Below are the code and all the weights of a small trained network. Each question names an input and a target symbol and asks about switching units off, where a switched-off unit gives its printed mean instead of its output.

import numpy as np


def w(rows, s, z=0):
    codes = np.array(rows[::2]) - 128.0
    scale = np.full(codes.shape[1], s)
    scale[-1] = z or s
    return codes * scale


def norm(h):
    return h / np.sqrt((h * h).mean(-1, keepdims=True) + 1e-5)


def f(y):
    return np.maximum(y, 0)


def softmax(a):
    e = np.exp(a - a.max(-1, keepdims=True))
    return e / e.sum(-1, keepdims=True)


def log_softmax(a):
    a = a - a.max(-1, keepdims=True)
    return a - np.log(np.exp(a).sum(-1, keepdims=True))


def net(x, mask):
    ids = ['αγδεζθμξπσφψω'.index(c) for c in x.split()]
    T = len(ids)
    res = E[ids] + P[:T]
    u = 0
    for l in range(3):
        q, k, v = (norm(res) @ M[l].T for M in (Q, K, V))
        z = softmax(np.where(np.tri(T) > 0, q @ k.T / 3**0.5, -1e9)) @ v
        res = res + np.where(mask[u], z, O[l][:, -1]) @ O[l][:, :-1]
        u += 1
        y = f(norm(res) @ A[l][:, :-1].T + A[l][:, -1])
        res = res + np.where(mask[u : u + 4], y, B[l][:, -1]) @ B[l][:, :-1]
        u += 4
    return log_softmax(norm(res)[-1] @ U[:, :-1].T + U[:, -1])


Q, K, V, O, A, B = {}, {}, {}, {}, {}, {}
E = w([
[79,143,110,143,170],'α',
[83,144,126,65,217],'γ',
[181,145,122,98,164],'δ',
[109,81,113,171,134],'ε',
[9,235,188,133,255],'ζ',
[63,191,123,132,105],'θ',
[122,154,117,131,205],'μ',
[12,225,134,79,154],'ξ',
[157,150,84,207,134],'π',
[113,127,225,71,122],'σ',
[87,165,191,91,102],'φ',
[180,161,57,144,199],'ψ',
[129,67,170,94,150],'ω',
],0.0084)
P = w([
[70,158,90,125,116],'0',
[30,87,167,97,255],'1',
[146,173,162,101,102],'2',
[171,54,77,46,234],'3',
[51,63,154,167,205],'4',
[168,171,142,98,92],'5',
[198,86,101,94,205],'6',
[51,54,149,168,183],'7',
[171,166,134,98,88],'8',
[223,61,100,95,221],'9',
[75,32,193,104,164],'10',
[183,159,145,106,95],'11',
],0.0088)
Q[0] = w([
[121,91,195,185,254],'L0H0',
[67,171,146,80,252],'L0H0',
[104,97,224,15,101],'L0H0',
],0.0057)
K[0] = w([
[149,209,105,70,255],'L0H0',
[86,214,133,53,149],'L0H0',
[175,231,97,71,46],'L0H0',
],0.0055)
V[0] = w([
[155,184,161,93,183],'L0H0',
[166,119,119,119,97],'L0H0',
[49,31,129,255,78],'L0H0',
],0.0032)
O[0] = w([
[114,45,1,153,134,217],'L0H0',
[34,187,47,205,98,65],'L0H0',
[92,81,21,69,30,4],'L0H0',
],0.0048,0.0024)
A[0] = w([
[56,118,123,234,85,124],'L0N0',
[182,139,255,205,12,188],'L0N1',
[80,194,157,84,173,165],'L0N2',
[58,157,62,154,86,3],'L0N3',
],0.0059,0.0035)
B[0] = w([
[135,127,198,66,149,153],'L0N0',
[28,125,39,83,126,166],'L0N1',
[223,68,140,205,127,253],'L0N2',
[163,2,129,209,140,135],'L0N3',
],0.0074,0.0051)
Q[1] = w([
[123,204,197,212,61],'L1H0',
[227,173,144,204,78],'L1H0',
[24,40,193,254,166],'L1H0',
],0.0076)
K[1] = w([
[133,160,210,190,196],'L1H0',
[213,217,122,186,248],'L1H0',
[125,3,159,247,108],'L1H0',
],0.0077)
V[1] = w([
[106,127,2,196,133],'L1H0',
[98,181,137,144,49],'L1H0',
[79,40,102,16,132],'L1H0',
],0.0079)
O[1] = w([
[102,42,255,54,45,137],'L1H0',
[113,158,243,215,167,2],'L1H0',
[62,63,42,200,164,159],'L1H0',
],0.0077,0.0046)
A[1] = w([
[128,117,149,81,213,4],'L1N0',
[110,85,196,120,255,88],'L1N1',
[69,253,165,72,49,233],'L1N2',
[28,172,106,179,3,173],'L1N3',
],0.0064,0.0026)
B[1] = w([
[154,78,59,120,109,181],'L1N0',
[162,119,89,175,33,253],'L1N1',
[30,175,1,195,181,170],'L1N2',
[95,77,135,123,33,155],'L1N3',
],0.0073,0.0045)
Q[2] = w([
[2,128,177,189,17],'L2H0',
[99,20,120,148,173],'L2H0',
[192,123,101,117,180],'L2H0',
],0.0072)
K[2] = w([
[95,20,218,165,170],'L2H0',
[28,172,201,38,95],'L2H0',
[253,131,155,138,72],'L2H0',
],0.0068)
V[2] = w([
[69,133,152,14,137],'L2H0',
[231,13,56,131,87],'L2H0',
[143,205,104,2,179],'L2H0',
],0.0065)
O[2] = w([
[73,110,77,100,83,134],'L2H0',
[100,254,178,64,169,253],'L2H0',
[134,157,44,94,73,161],'L2H0',
],0.0086,0.0044)
A[2] = w([
[236,162,160,87,137,219],'L2N0',
[140,148,78,151,141,136],'L2N1',
[199,69,235,137,55,74],'L2N2',
[121,90,164,2,210,3],'L2N3',
],0.0062,0.0026)
B[2] = w([
[187,2,219,205,121,253],'L2N0',
[143,152,138,88,109,206],'L2N1',
[226,144,238,74,82,167],'L2N2',
[210,144,94,68,236,200],'L2N3',
],0.0076,0.0037)
U = w([
[143,111,155,15,243,4],'α',
[136,175,76,76,175,55],'γ',
[154,154,75,95,61,121],'δ',
[69,89,175,194,173,165],'ε',
[119,104,73,162,132,90],'ζ',
[151,112,219,164,80,245],'θ',
[90,163,95,87,82,167],'μ',
[126,27,86,169,17,180],'ξ',
[129,87,200,80,102,135],'π',
[143,212,97,190,201,109],'σ',
[172,126,145,255,140,88],'φ',
[90,117,76,81,37,160],'ψ',
[79,140,101,180,189,119],'ω',
],0.0088,0.0038)

Each question gives the input, a string of symbols that net reads in full, and the target symbol t.
The units are the heads (3 rows each of Q, K, V and O) and the neurons (one row each of A and B). Each row of codes is followed by its name. A weight is (code - 128) times the scale printed after its matrix; where a second scale follows, it is the last column's (O, A, B and U).
mask holds one flag per unit, layer by layer, with each layer's heads first. A switched-off unit (its flag False) gives its mean, the last column of its rows in O or B, instead of its output. The means were averaged over made-up inputs and are rounded, as every weight is.
A unit's drop is (log p(t) with every unit on - log p(t) with that unit switched off) / (log p(t) with every unit on - log p(t) with every unit switched off).
The circuit of an input: a set's keep is (log p(t) with only the set's units on - log p(t) with every unit switched off) / (log p(t) with every unit on - log p(t) with every unit switched off). Starting from the 12 units with the biggest drops (on a tie, the unit counted first), units are removed one at a time, each time the one whose removal leaves the highest keep (on an exact tie, the one counted first), for as long as the keep stays at least 0.8.
units of the circuit, in order: the units of the circuit, biggest drop first
unit that matters most: the unit with the biggest drop
k most important neurons: the k neurons with the biggest drops, biggest first
input α ξ θ α α ε π φ, target α: 2 most important neurons => (L0N3; L0N0)
input γ ξ σ ξ ζ α ξ α α π, target α: unit that matters most => L0N2
input ξ α π θ θ, target ξ: units of the circuit, in order => (L0N0; L1N1)
input α γ ε θ α, target α: units of the circuit, in order => (L1H0; L0N3; L2H0; L0N0)
input θ θ α ψ ξ α δ ε, target θ: units of the circuit, in order => (L0N3; L1H0; L2N2; L0N1)
input ξ ξ σ γ θ, target ξ: 4 most important neurons => (L0N2; L0N0; L0N3; L0N1)
input μ δ θ ξ, target θ: units of the circuit, in order => (L0N1; L1H0; L1N1)
input ε ζ ψ ζ ω ξ σ θ ξ σ, target ξ: units of the circuit, in order => (L2H0; L1N1)
input π ω σ α θ, target π: units of the circuit, in order => (L0N3; L1H0)
input φ α σ μ α ξ γ γ, target φ: units of the circuit, in order => (L1H0; L0N2; L1N1)
input θ σ γ σ π, target θ: units of the circuit, in order => (L0N3; L1H0)
input ξ μ ψ α ψ α δ γ, target ξ: units of the circuit, in order => (L1N1; L2H0)
input α ε σ σ σ θ ζ σ ξ σ ε, target α: units of the circuit, in order => (L2H0; L2N3)
input α γ π ψ δ ε δ δ, target α: 4 most important neurons => (L0N1; L0N0; L2N3; L0N3)
input π μ φ θ δ δ ε α, target π: units of the circuit, in order => (L1H0; L0N3)
input θ α θ σ α γ σ θ, target θ: unit that matters most => L0N3
input π φ ψ α θ ξ α ξ θ γ, target θ: units of the circuit, in order => (L0N1; L1H0; L1N1)
input α ε ε ω μ α ψ ψ, target α: units of the circuit, in order => (L2H0; L0N3; L1H0)
input ψ ξ π ξ γ σ ξ ψ θ σ, target θ: units of the circuit, in order => (L0N1; L1N1; L1H0; L2N2)
input α ζ σ ξ φ α φ ε, target α: 4 most important neurons => (L0N3; L0N0; L0N2; L2N3)
input π δ α, target θ: units of the circuit, in order => (L2N0; L1H0)
input ε α δ α γ α ζ γ ξ γ σ, target ε: 4 most important neurons => (L0N2; L0N0; L0N1; L1N1)
input α α ξ, target σ: most important neuron => (L1N2)
input α φ ξ θ α, target α: 2 most important neurons => (L0N3; L0N0)
input ε σ ψ ξ ψ δ ξ θ μ α π, target ε: 3 most important neurons => (L0N3; L0N2; L0N0)
input ξ ψ ω ξ π, target ξ: 3 most important neurons => (L0N2; L0N1; L0N0)
input ξ ε ψ π ξ π α ξ ψ α μ, target ξ: 3 most important neurons => (L0N2; L1N1; L1N2)
input ξ ξ ω δ α, target ξ: most important neuron => (L0N2)
input θ σ ζ α ε, target θ: 2 most important neurons => (L0N3; L1N1)
input φ γ ζ, target φ: 2 most important neurons => (L0N2; L2N0)
